Below is a small trained network, with its code and all its weights. Each question gives an input and a target symbol and asks what happens when units are switched off, that is, made to give their printed mean instead of their output.

import numpy as np


def w(rows, s, z=0):
    codes = np.array(rows[::2]) - 128.0
    scale = np.full(codes.shape[1], s)
    scale[-1] = z or s
    return codes * scale


def norm(h):
    return h / np.sqrt((h * h).mean(-1, keepdims=True) + 1e-5)


def f(y):
    return np.maximum(y, 0)


def softmax(a):
    e = np.exp(a - a.max(-1, keepdims=True))
    return e / e.sum(-1, keepdims=True)


def log_softmax(a):
    a = a - a.max(-1, keepdims=True)
    return a - np.log(np.exp(a).sum(-1, keepdims=True))


def net(x, mask):
    ids = ['ΔΛΞΠΩβεζημστφψ'.index(c) for c in x.split()]
    T = len(ids)
    res = E[ids] + P[:T]
    r = norm(res)
    for j in range(3):
        rows = slice(3 * j, 3 * j + 3)
        q, k, v = (r @ M[0][rows].T for M in (Q, K, V))
        z = softmax(np.where(np.tri(T) > 0, q @ k.T / 3**0.5, -1e9)) @ v
        o = O[0][rows]
        res = res + np.where(mask[j], z, o[:, -1]) @ o[:, :-1]
    y = f(norm(res) @ A[0][:, :-1].T + A[0][:, -1])
    res = res + np.where(mask[3:11], y, B[0][:, -1]) @ B[0][:, :-1]
    return log_softmax(norm(res)[-1] @ U[:, :-1].T + U[:, -1])


Q, K, V, O, A, B = {}, {}, {}, {}, {}, {}
E = w([
[112,43,177,54,82,31,143],'Δ',
[91,197,246,128,152,156,62],'Λ',
[69,244,139,188,191,130,156],'Ξ',
[111,51,135,208,190,60,66],'Π',
[52,138,242,148,38,120,157],'Ω',
[25,106,225,168,100,55,165],'β',
[201,165,170,166,137,51,160],'ε',
[215,186,108,205,103,172,80],'ζ',
[94,179,128,254,54,128,202],'η',
[156,111,40,127,47,77,229],'μ',
[163,47,148,184,8,92,118],'σ',
[49,161,134,80,144,52,243],'τ',
[184,171,229,114,50,145,95],'φ',
[85,85,39,160,99,47,225],'ψ',
],0.003)
P = w([
[197,63,200,155,195,180,236],'0',
[172,83,163,147,163,171,178],'1',
[167,100,154,145,154,143,158],'2',
[161,116,147,135,144,131,146],'3',
[156,122,139,134,140,120,132],'4',
[155,133,136,127,135,112,123],'5',
[147,140,131,125,130,102,112],'6',
[146,150,125,124,126,97,105],'7',
[139,158,120,122,122,90,97],'8',
[139,165,116,116,115,83,87],'9',
[128,167,108,117,107,78,76],'10',
[127,182,96,114,104,72,66],'11',
[138,209,117,135,83,3,68],'12',
],0.004)
Q[0] = w([
[187,216,224,221,114,47,118],'H0',
[123,103,215,191,21,30,152],'H0',
[133,211,132,143,70,17,195],'H0',
[41,211,178,184,117,56,139],'H1',
[229,216,186,212,19,5,125],'H1',
[203,155,120,198,160,30,164],'H1',
[180,205,115,175,120,2,183],'H2',
[223,184,185,114,103,19,93],'H2',
[109,153,70,142,91,228,123],'H2',
],0.0079)
K[0] = w([
[65,138,26,39,76,84,53],'H0',
[139,232,53,104,161,52,58],'H0',
[104,162,114,137,85,71,22],'H0',
[179,148,88,97,59,51,51],'H1',
[49,198,67,95,104,44,40],'H1',
[53,152,103,85,52,133,46],'H1',
[82,184,121,106,60,75,2],'H2',
[45,184,45,129,78,53,69],'H2',
[145,51,203,130,219,100,191],'H2',
],0.0075)
V[0] = w([
[143,140,84,23,121,114,198],'H0',
[69,120,29,127,207,156,92],'H0',
[177,211,200,163,149,67,200],'H0',
[250,166,136,114,147,86,99],'H1',
[201,100,72,141,49,131,147],'H1',
[164,52,83,189,226,79,93],'H1',
[85,23,154,156,105,62,64],'H2',
[134,126,124,105,62,221,94],'H2',
[182,97,170,1,194,122,107],'H2',
],0.0065)
O[0] = w([
[85,79,78,54,53,122,171,126],'H0',
[117,84,46,128,191,173,85,37],'H0',
[96,222,132,154,68,82,143,254],'H0',
[210,184,123,146,83,80,49,162],'H1',
[202,75,111,145,53,120,151,137],'H1',
[123,77,72,223,190,42,85,119],'H1',
[136,102,193,119,201,32,195,143],'H2',
[213,119,154,104,142,213,127,75],'H2',
[118,107,168,51,115,88,2,90],'H2',
],0.0073,0.0082)
A[0] = w([
[138,164,121,135,62,68,163,211],'N0',
[120,69,38,148,110,117,167,131],'N1',
[159,101,104,160,253,72,97,155],'N2',
[42,122,180,82,128,99,158,140],'N3',
[140,117,108,159,225,61,65,124],'N4',
[22,51,31,40,239,245,213,1],'N5',
[133,121,116,165,202,73,83,100],'N6',
[174,188,168,133,123,150,81,178],'N7',
],0.0061,0.0068)
B[0] = w([
[156,91,69,81,185,165,100,252],'N0',
[124,105,132,114,209,173,67,137],'N1',
[70,79,186,124,72,227,124,136],'N2',
[179,123,69,104,195,158,105,163],'N3',
[84,98,194,118,32,196,127,135],'N4',
[254,22,11,21,232,45,29,128],'N5',
[107,126,162,107,18,178,121,133],'N6',
[148,70,104,110,222,162,127,169],'N7',
],0.0059,0.014)
U = w([
[139,52,158,39,147,58,88,75],'Δ',
[120,142,152,79,217,182,39,156],'Λ',
[62,196,67,187,144,178,88,88],'Ξ',
[72,74,176,157,95,149,93,255],'Π',
[126,145,198,64,139,212,220,196],'Ω',
[54,145,173,141,207,62,185,63],'β',
[123,220,147,181,17,3,85,62],'ε',
[218,115,94,182,147,212,63,140],'ζ',
[129,175,105,225,72,187,228,33],'η',
[164,62,62,87,13,158,140,152],'μ',
[216,56,186,167,135,82,190,66],'σ',
[24,152,73,33,87,135,113,150],'τ',
[190,154,189,62,45,167,84,80],'φ',
[101,35,51,155,187,132,131,160],'ψ',
],0.0066,0.0033)

Each question gives the input, a string of symbols that net reads in full, and the target symbol t.
The units are the heads (3 rows each of Q, K, V and O) and the neurons (one row each of A and B). Each row of codes is followed by its name. A weight is (code - 128) times the scale printed after its matrix; where a second scale follows, it is the last column's (O, A, B and U).
mask holds one flag per unit, heads first, then neurons. A switched-off unit (its flag False) gives its mean, the last column of its rows in O or B, instead of its output. The means were averaged over made-up inputs and are rounded, as every weight is.
A unit's drop is (log p(t) with every unit on - log p(t) with that unit switched off) / (log p(t) with every unit on - log p(t) with every unit switched off).
The circuit of an input: a set's keep is (log p(t) with only the set's units on - log p(t) with every unit switched off) / (log p(t) with every unit on - log p(t) with every unit switched off). Starting from all 11 units, units are removed one at a time, each time the one whose removal leaves the highest keep (on an exact tie, the one counted first), for as long as the keep stays at least 0.8.
units of the circuit, in order: the units of the circuit, biggest drop first
most important unit: the unit with the biggest drop
top k neurons: the k neurons with the biggest drops, biggest first
heads that matter: for each layer, one digit per head in row order, 1 if its drop is at least 0.15 and else 0, layers parted by /
input ζ ε μ Ω, target μ: units of the circuit, in order	(H0, H1)
input μ β τ Λ, target τ: heads that matter	101
input Λ ζ Π, target Π: most important unit	H1
input Λ Δ ε μ η, target μ: heads that matter	110
input Ω β η σ Ω β τ φ σ τ ε Δ Δ, target Δ: heads that matter	101
input τ ε Λ β Λ ζ μ τ τ η β Π, target Π: units of the circuit, in order	(H0, N2, N4, H1)
input Π τ ε μ Ω Ω ζ Π σ τ, target σ: heads that matter	111
input Λ τ Ω, target τ: units of the circuit, in order	(H0, H2)
input ε ε Ξ Λ Ω Ω η, target Ω: heads that matter	010
input φ Λ ψ φ Ω Ξ ε ψ ζ ψ τ Δ ε, target Δ: units of the circuit, in order	(H0, H2)
input σ ε ζ ε ψ ε, target ψ: heads that matter	110
input β ε Ω Δ Ω β Ξ ψ φ τ μ τ Ω, target τ: heads that matter	100
input τ ε σ ε ε τ, target ε: heads that matter	110
input Ω η ε ψ β φ Δ ε β ε, target β: heads that matter	011
input Ω β τ Ω ζ ψ ε ψ μ ψ Ξ ζ φ, target ζ: heads that matter	101
input Ω β μ ε Δ Ω τ ζ η ε ζ Λ, target ζ: top neuron	(N7)
input ε ψ β ε, target β: heads that matter	010
input Ω β σ ε η ε ε τ ε, target τ: units of the circuit, in order	(H0, H1)
input ε Λ ψ ε τ β ε Ξ ε ε φ ζ ε, target ζ: units of the circuit, in order	(H0, H2)
input Ω ε Ω Λ β β μ Λ τ Π ψ σ ψ, target σ: most important unit	H2
input Ω ε ψ ζ Λ ζ, target Λ: units of the circuit, in order	(H1, H0)
